Small tables with named rows and columns. After each table, cells are looked up by row and column.

lub:
         legaf  nofasas   vuti   zad    fos    zed  gikofim    geg
favup     1086     2170   1458  7341   2423    342     -739  -5026
fatameb  -2205     2164  -1570  -450  -6349   1544      577   2688
sobedek    387     2273  -2142  1880  -6444    321    -1959   1254
tesotup  -3600    -1454  -2038  1609  -1973  -1849     1660  -2589
ded        532     -352   -995  6911   1178  -2806      495  -2720

What is the geg of sobedek in lub? 1254
What is the vuti of sobedek in lub? -2142
What is the zad of fatameb in lub? -450
What is the nofasas of fatameb in lub? 2164
What is the geg of fatameb in lub? 2688
What is the vuti of tesotup in lub? -2038
What is the gikofim of ded in lub? 495
What is the vuti of ded in lub? -995
What is the fos of fatameb in lub? -6349
What is the geg of ded in lub? -2720
What is the gikofim of fatameb in lub? 577
What is the zad of favup in lub? 7341
What is the nofasas of favup in lub? 2170
What is the nofasas of tesotup in lub? -1454
What is the zed of favup in lub? 342
What is the zed of sobedek in lub? 321
Row with the largest gikofim: tesotup

fupuzom
cols = kug, fuvilo
voses: [62, 223]
refudo: [105, 106]
letu: [254, 161]
nin: [252, 179]
debemob: [202, 201]
bazos: [206, 201]
kep: [241, 163]

nin, fuvilo => 179
voses, kug => 62
bazos, fuvilo => 201
voses, fuvilo => 223
debemob, fuvilo => 201
refudo, fuvilo => 106
Row with the largest fuvilo: voses

binu:
	melava	moze	kuf	geb	pip	pivu
vakaz	165	134	161	140	143	140
kad	107	133	120	119	151	184
nagefoz	147	85	145	142	184	168
nup	124	112	173	78	154	204
bivi	173	169	196	114	150	185
novog	168	63	204	130	185	203
lozuros	196	131	198	125	93	212
tud	189	125	210	141	154	177
til	184	134	188	111	161	170

What is the moze of lozuros in binu? 131
What is the geb of novog in binu? 130
What is the pivu of nagefoz in binu? 168
What is the kuf of bivi in binu? 196
What is the kuf of nup in binu? 173
What is the pip of tud in binu? 154
What is the pip of bivi in binu? 150
What is the melava of novog in binu? 168
What is the moze of tud in binu? 125
What is the melava of kad in binu? 107
What is the moze of vakaz in binu? 134
What is the pivu of novog in binu? 203
What is the melava of tud in binu? 189
What is the pip of nup in binu? 154
What is the geb of bivi in binu? 114
What is the melava of bivi in binu? 173
What is the pip of lozuros in binu? 93
What is the geb of nup in binu? 78
What is the pivu of bivi in binu? 185

Table rig
	rupo	megal	nuni	napuvok	musot	lotonak	vir
fitibus	604	655	167	323	321	688	452
pedagi	242	213	755	560	488	406	350
fepem	641	453	191	384	451	333	535
tato	261	660	592	205	274	739	344
fim	556	45	162	807	617	221	402
nolik	547	163	322	591	581	127	497
gub	501	531	604	243	395	383	556
zez	267	500	474	366	349	654	303

nuni of nolik is 322
vir of gub is 556
megal of gub is 531
musot of tato is 274
vir of zez is 303
musot of fepem is 451
Row with the largest musot: fim

Table kul
          pedu    nis  gisili    paz    bur    rop    gal   rere  kobedi
lef      35989  34219   68564  24426  42439  34599  20373  16723   52650
mik      14601  17943   36616  78994  29965  39171  48498  19338   22927
kabigup  26097  25907   43736  29059  53003  10571  42778  37319   44914
dat      35956  24164   34365  36505  14473  41201  22782  21849   25401
feb      30910  24687    8340  48996  29221  16058  88340  16705   29368
vog      33804  41371    5091  31699  39065  30439  12936  90344   28944
migad    28237  21052   45548  33649  36376  25255  26387  27367   34686
zulaler  10221  10679   25161  22233  41547  22408  20820  15929   28377
kar      23168  37064   32519  17655  35187  10888  33397  30963   25703

bur of kabigup: 53003
gal of kar: 33397
gisili of lef: 68564
paz of zulaler: 22233
nis of dat: 24164
gal of vog: 12936
nis of kabigup: 25907

zase =
	ropasev	zalami	vuku	bedagat	kalufid	mez
tikimus	46.819	75.310	80.936	53.781	49.977	64.257
kunep	31.237	64.379	25.629	74.751	80.023	52.011
rin	61.541	44.549	38.096	71.113	41.059	65.497
kelut	64.489	55.208	23.754	56.428	71.536	42.971
ris	62.728	53.161	52.735	64.682	59.194	61.126
dig	56.641	56.515	61.888	59.796	61.478	57.856
tukeke	79.508	47.322	59.725	68.959	43.756	46.230
met	35.821	47.792	58.636	48.227	37.451	51.488
rizikit	81.403	56.155	65.384	74.632	74.841	76.560
zun	48.143	26.787	67.759	48.222	38.184	41.795
bafop	58.717	69.368	75.963	56.096	74.067	34.723
dedozi	56.411	61.458	48.647	61.371	59.378	60.045

What is the vuku of kelut in zase?
23.754
What is the kalufid of bafop in zase?
74.067
What is the vuku of ris in zase?
52.735
What is the ropasev of kelut in zase?
64.489
What is the vuku of met in zase?
58.636
What is the bedagat of dig in zase?
59.796
What is the vuku of zun in zase?
67.759
What is the bedagat of zun in zase?
48.222
What is the bedagat of met in zase?
48.227
What is the ropasev of met in zase?
35.821
What is the mez of dedozi in zase?
60.045
What is the kalufid of dig in zase?
61.478
What is the zalami of bafop in zase?
69.368
What is the bedagat of ris in zase?
64.682
What is the zalami of kunep in zase?
64.379
What is the bedagat of kunep in zase?
74.751
What is the mez of rin in zase?
65.497
What is the mez of tukeke in zase?
46.230
What is the mez of met in zase?
51.488
What is the ropasev of bafop in zase?
58.717
Row with the largest kalufid: kunep

sivedo:
fields: lor, gub, tuvu, zunoni, zoz, punotab, pog, nekil, lag, devem
sevub: [0.59, 0.77, -0.58, 2.49, 1.85, -3.36, -0.86, 0.97, -3.68, 0.93]
fenese: [0.81, 0.69, 0.12, 1.44, 1.27, -0.70, 0.27, 0.81, -0.96, 0.81]
zonovef: [-0.44, 1.91, -0.49, 2.37, -0.83, -3.41, 1.00, 0.49, -3.19, 1.07]
tolog: [-0.82, 2.47, -0.43, 2.39, -1.58, -3.28, 1.90, 0.22, -2.89, 1.34]
nar: [-1.45, 3.66, -1.45, 2.34, 2.23, -5.26, -0.87, 0.49, -5.91, 1.54]
luf: [-0.16, 1.44, -0.94, 2.56, 1.99, -4.39, -1.01, 0.95, -4.60, 1.12]
gimire: [0.79, 0.68, 0.73, 0.93, 0.84, 0.27, 0.50, 0.77, 0.21, 0.82]
sizumas: [-1.15, 3.21, -1.16, 2.14, 1.97, -4.88, -0.67, 0.72, -5.68, 1.63]
dabof: [1.03, 0.86, 0.80, 0.84, 0.64, 0.68, 0.79, 0.68, 0.71, 0.88]
mikup: [0.70, 0.68, 0.05, 1.49, 1.23, -1.12, -0.02, 0.95, -1.23, 0.92]
samef: [1.39, 5.65, 0.94, 2.66, -0.07, 1.06, 2.04, -0.30, 0.79, 1.23]
pipulev: [-2.15, 5.53, -1.52, 1.86, 2.24, -5.84, -0.88, 0.38, -6.65, 1.65]

gub of gimire is 0.68
punotab of nar is -5.26
gub of nar is 3.66
lag of tolog is -2.89
nekil of zonovef is 0.49
pog of nar is -0.87
gub of sizumas is 3.21
lag of nar is -5.91
lor of gimire is 0.79

